Below are the code and all the weights of a small trained network. Each question names an input and a class and asks about switching units off, where a switched-off unit gives its printed mean instead of its output.

import numpy as np


def w(rows, s, z=0):
    codes = np.array(rows[::2]) - 128.0
    scale = np.full(codes.shape[1], s)
    scale[-1] = z or s
    return codes * scale


def norm(h):
    return h / np.sqrt((h * h).mean(-1, keepdims=True) + 1e-5)


def f(y):
    return y / 2 * (1 + np.tanh(0.7978845608 * (y + 0.044715 * y**3)))


def log_softmax(a):
    a = a - a.max(-1, keepdims=True)
    return a - np.log(np.exp(a).sum(-1, keepdims=True))


def net(x, mask):
    res = np.array(x, float).reshape(1, 4) / 4 @ E
    u = 0
    for l in range(3):
        y = f(norm(res) @ A[l][:, :-1].T + A[l][:, -1])
        res = res + np.where(mask[u : u + 12], y, B[l][:, -1]) @ B[l][:, :-1]
        u += 12
    return log_softmax(norm(res)[-1] @ U[:, :-1].T + U[:, -1])


A, B = {}, {}
E = w([
[75,254,218],'x0',
[127,129,127],'x1',
[52,114,53],'x2',
[169,167,15],'x3',
],0.0043)
A[0] = w([
[144,79,156,146],'0.n0',
[56,136,96,146],'0.n1',
[126,153,74,189],'0.n2',
[186,156,66,2],'0.n3',
[142,170,126,131],'0.n4',
[187,86,184,73],'0.n5',
[164,162,102,98],'0.n6',
[63,166,155,196],'0.n7',
[138,186,179,175],'0.n8',
[132,255,118,148],'0.n9',
[181,179,145,69],'0.n10',
[167,85,51,189],'0.n11',
],0.0085,0.002)
B[0] = w([
[133,190,60,165],'0.n0',
[2,142,152,174],'0.n1',
[83,122,112,177],'0.n2',
[76,161,55,148],'0.n3',
[163,128,86,141],'0.n4',
[154,146,139,174],'0.n5',
[98,117,102,135],'0.n6',
[98,92,55,213],'0.n7',
[198,106,101,212],'0.n8',
[109,124,86,237],'0.n9',
[137,71,91,145],'0.n10',
[113,131,79,252],'0.n11',
],0.0057,0.003)
A[1] = w([
[63,96,223,115],'1.n0',
[108,79,165,142],'1.n1',
[106,249,169,121],'1.n2',
[162,91,232,163],'1.n3',
[170,152,68,252],'1.n4',
[26,137,107,158],'1.n5',
[139,144,139,65],'1.n6',
[100,196,148,86],'1.n7',
[191,84,158,61],'1.n8',
[194,106,120,166],'1.n9',
[119,84,140,54],'1.n10',
[93,211,149,66],'1.n11',
],0.013,0.0029)
B[1] = w([
[97,188,116,193],'1.n0',
[96,233,145,149],'1.n1',
[236,50,30,172],'1.n2',
[99,164,141,218],'1.n3',
[106,147,254,235],'1.n4',
[106,52,193,254],'1.n5',
[167,168,124,116],'1.n6',
[214,55,35,141],'1.n7',
[73,79,92,168],'1.n8',
[97,101,150,186],'1.n9',
[163,181,115,123],'1.n10',
[224,57,56,148],'1.n11',
],0.0046,0.0059)
A[2] = w([
[48,140,254,157],'2.n0',
[156,99,42,223],'2.n1',
[148,24,5,141],'2.n2',
[119,222,70,253],'2.n3',
[140,103,99,121],'2.n4',
[72,126,171,83],'2.n5',
[232,131,207,146],'2.n6',
[195,63,79,80],'2.n7',
[129,204,76,126],'2.n8',
[35,85,184,80],'2.n9',
[116,103,193,96],'2.n10',
[111,26,122,105],'2.n11',
],0.0089,0.0037)
B[2] = w([
[146,159,46,254],'2.n0',
[154,153,226,182],'2.n1',
[152,152,163,226],'2.n2',
[205,182,230,163],'2.n3',
[145,163,119,132],'2.n4',
[156,131,119,158],'2.n5',
[66,22,61,184],'2.n6',
[205,94,48,144],'2.n7',
[59,253,226,127],'2.n8',
[173,166,149,212],'2.n9',
[71,196,146,155],'2.n10',
[223,172,78,188],'2.n11',
],0.0053,0.0063)
U = w([
[246,113,70,101],'0',
[127,150,79,254],'1',
[103,216,149,42],'2',
[57,38,102,82],'3',
],0.012,0.0034)

Each question gives the input, the list of numbers given to net, and the class t.
The units are the neurons (one row each of A and B). Each row of codes is followed by its name. A weight is (code - 128) times the scale printed after its matrix; where a second scale follows, it is the last column's (A, B and U).
mask holds one flag per neuron, layer by layer. A switched-off neuron (its flag False) gives its mean, the last column of its row in B, instead of its output. The means were averaged over made-up inputs and are rounded, as every weight is.
A unit's drop is (log p(t) with every unit on - log p(t) with that unit switched off) / (log p(t) with every unit on - log p(t) with every unit switched off).
most important unit: the unit with the biggest drop
top k neurons: the k neurons with the biggest drops, biggest first
top k neurons in layer l: the k neurons of layer l with the biggest drops, biggest first
drop of u: that unit's drop, to one decimal
input [0,-1,-3,4], class 2: top 2 neurons : (0.n3 1.n5)
input [-5,6,6,7], class 2: top 2 neurons : (1.n2 2.n6)
input [5,3,7,4], class 3: top 2 neurons : (0.n1 1.n5)
input [-4,-8,-2,-1], class 1: top 3 neurons in layer 0 : (0.n0 0.n8 0.n10)
input [5,-5,8,4], class 3: top neuron in layer 2 : (2.n0)
input [5,-1,-8,-2], class 3: top 2 neurons : (2.n6 0.n8)
input [-4,5,-8,-6], class 3: top 2 neurons in layer 0 : (0.n1 0.n5)
input [4,0,-7,-5], class 3: top 2 neurons : (2.n6 1.n2)
input [6,5,6,-2], class 0: top 3 neurons in layer 1 : (1.n11 1.n2 1.n7)
input [-1,-4,-2,-3], class 1: top 2 neurons in layer 0 : (0.n0 0.n1)
input [-2,-4,-5,-4], class 3: top 3 neurons : (2.n6 0.n1 0.n5)
input [5,-5,-7,-4], class 3: top 3 neurons : (2.n6 0.n8 2.n11)
input [-4,-1,5,-5], class 2: top 2 neurons : (2.n6 1.n1)
input [7,2,-5,1], class 0: most important unit : 1.n2
input [-8,-1,6,-6], class 0: top 2 neurons : (2.n11 2.n6)
input [-3,0,1,4], class 2: top 2 neurons in layer 2 : (2.n6 2.n7)
input [-2,-5,8,8], class 2: top 2 neurons in layer 2 : (2.n6 2.n3)
input [-4,2,-7,8], class 2: top 2 neurons in layer 1 : (1.n5 1.n2)
input [8,-1,1,6], class 0: top 2 neurons : (1.n2 1.n11)
input [5,3,3,0], class 0: most important unit : 2.n11
input [-3,3,-4,6], class 2: top 2 neurons in layer 0 : (0.n3 0.n11)
input [5,-4,-8,-3], class 3: drop of 0.n8 : 0.4
input [0,0,-7,4], class 3: drop of 2.n6 : 0.6
input [-2,3,-2,4], class 2: drop of 1.n5 : 0.2
input [-4,-1,-6,-1], class 3: drop of 2.n6 : 0.9
